Below is a small trained network, with its code and all its weights. Each question gives an input and a class and asks what happens when units are switched off, that is, made to give their printed mean instead of their output.

import numpy as np


def w(rows, s, z=0):
    codes = np.array(rows[::2]) - 128.0
    scale = np.full(codes.shape[1], s)
    scale[-1] = z or s
    return codes * scale


def norm(h):
    return h / np.sqrt((h * h).mean(-1, keepdims=True) + 1e-5)


def f(y):
    return np.maximum(y, 0)


def log_softmax(a):
    a = a - a.max(-1, keepdims=True)
    return a - np.log(np.exp(a).sum(-1, keepdims=True))


def net(x, mask):
    res = np.array(x, float).reshape(1, 6) / 4 @ E
    u = 0
    for l in range(4):
        y = f(norm(res) @ A[l][:, :-1].T + A[l][:, -1])
        res = res + np.where(mask[u : u + 4], y, B[l][:, -1]) @ B[l][:, :-1]
        u += 4
    return log_softmax(norm(res)[-1] @ U[:, :-1].T + U[:, -1])


A, B = {}, {}
E = w([
[134,2,134,192],'x0',
[89,124,107,113],'x1',
[129,131,128,128],'x2',
[144,168,48,182],'x3',
[99,155,166,175],'x4',
[128,126,128,131],'x5',
],0.0054)
A[0] = w([
[167,171,47,193,3],'L0N1',
[254,154,155,144,34],'L0N2',
[111,130,82,172,80],'L0N3',
[58,174,123,171,178],'L0N4',
],0.0098,0.0036)
B[0] = w([
[107,99,183,5,224],'L0N1',
[246,120,124,176,167],'L0N2',
[121,27,184,113,186],'L0N3',
[137,130,241,160,253],'L0N4',
],0.012,0.0036)
A[1] = w([
[124,251,44,121,56],'L1N1',
[188,185,166,84,116],'L1N2',
[164,117,2,38,53],'L1N3',
[126,242,139,83,5],'L1N4',
],0.0088,0.0012)
B[1] = w([
[46,161,158,242,162],'L1N1',
[100,100,60,106,255],'L1N2',
[179,230,249,79,196],'L1N3',
[49,90,41,158,227],'L1N4',
],0.012,0.0045)
A[2] = w([
[147,124,254,133,1],'L2N1',
[218,163,228,105,141],'L2N2',
[143,140,41,101,108],'L2N3',
[158,116,157,110,63],'L2N4',
],0.0079,0.0031)
B[2] = w([
[158,82,87,36,230],'L2N1',
[142,255,80,130,253],'L2N2',
[205,163,183,120,152],'L2N3',
[113,102,71,131,159],'L2N4',
],0.0069,0.0041)
A[3] = w([
[114,179,254,190,70],'L3N1',
[22,102,137,47,22],'L3N2',
[113,7,88,195,250],'L3N3',
[95,202,151,116,124],'L3N4',
],0.0064,0.0019)
B[3] = w([
[226,249,206,138,182],'L3N1',
[235,57,132,21,253],'L3N2',
[54,235,41,120,217],'L3N3',
[102,126,94,254,199],'L3N4',
],0.0082,0.004)
U = w([
[127,97,146,80,2],'0',
[54,111,92,247,158],'1',
[162,200,195,159,103],'2',
[140,147,128,146,183],'3',
[136,141,131,155,164],'4',
[168,142,126,176,169],'5',
],0.013,0.0035)

Each question gives the input, the list of numbers given to net, and the class t.
The units are the neurons (one row each of A and B). Each row of codes is followed by its name. A weight is (code - 128) times the scale printed after its matrix; where a second scale follows, it is the last column's (A, B and U).
mask holds one flag per neuron, layer by layer. A switched-off neuron (its flag False) gives its mean, the last column of its row in B, instead of its output. The means were averaged over made-up inputs and are rounded, as every weight is.
A unit's drop is (log p(t) with every unit on - log p(t) with that unit switched off) / (log p(t) with every unit on - log p(t) with every unit switched off).
The circuit of an input: a set's keep is (log p(t) with only the set's units on - log p(t) with every unit switched off) / (log p(t) with every unit on - log p(t) with every unit switched off). Starting from the 12 units with the biggest drops (on a tie, the unit counted first), units are removed one at a time, each time the one whose removal leaves the highest keep (on an exact tie, the one counted first), for as long as the keep stays at least 0.8.
circuit, biggest first: the units of the circuit, biggest drop first
k most important neurons: the k neurons with the biggest drops, biggest first
top k neurons in layer l: the k neurons of layer l with the biggest drops, biggest first
input [5,2,4,-1,7,-1], class 2: circuit, biggest first => [L3N1]
input [-8,-7,6,-7,5,-4], class 1: 3 most important neurons => [L1N4 L0N1 L0N3]
input [-6,6,-5,8,5,-7], class 0: 2 most important neurons => [L0N1 L0N4]
input [8,-5,-7,-7,7,3], class 1: circuit, biggest first => [L1N3 L3N3]
input [3,-6,5,8,-5,8], class 0: 2 most important neurons => [L0N1 L0N3]
input [-2,-1,5,7,7,5], class 0: 2 most important neurons => [L0N1 L2N1]
input [-7,-2,4,-3,-7,-5], class 1: 3 most important neurons => [L1N1 L0N1 L1N4]
input [-8,8,-3,1,7,5], class 1: 2 most important neurons => [L1N4 L1N3]
input [-2,-5,-4,-6,6,1], class 0: circuit, biggest first => [L1N3 L2N1]
input [8,-5,-7,-3,0,1], class 1: 4 most important neurons => [L1N3 L0N1 L3N3 L3N2]
input [2,8,-5,-5,-8,8], class 2: top 3 neurons in layer 0 => [L0N4 L0N3 L0N1]
input [-8,-1,1,-2,6,7], class 1: 2 most important neurons => [L1N4 L0N1]
input [4,-2,-5,6,-8,2], class 2: circuit, biggest first => [L1N3 L0N4]
input [1,-2,2,1,-8,3], class 2: circuit, biggest first => [L0N4 L1N3]
input [7,-5,-1,0,4,6], class 1: most important neuron => [L1N3]
input [-8,-4,-2,0,-8,-8], class 1: circuit, biggest first => [L1N1 L1N4 L0N1]
input [-8,-3,-2,-7,-4,8], class 1: circuit, biggest first => [L0N1 L1N4 L0N3 L0N4]
input [8,-2,6,-3,1,1], class 1: 4 most important neurons => [L1N3 L0N1 L3N3 L3N2]
input [7,3,3,8,4,-5], class 0: 2 most important neurons => [L0N1 L1N4]
input [5,2,4,6,0,4], class 0: circuit, biggest first => [L0N1]
input [-3,4,2,-7,-8,-1], class 2: top 3 neurons in layer 0 => [L0N4 L0N1 L0N3]
input [-5,-7,4,7,-2,7], class 0: top 2 neurons in layer 1 => [L1N2 L1N4]
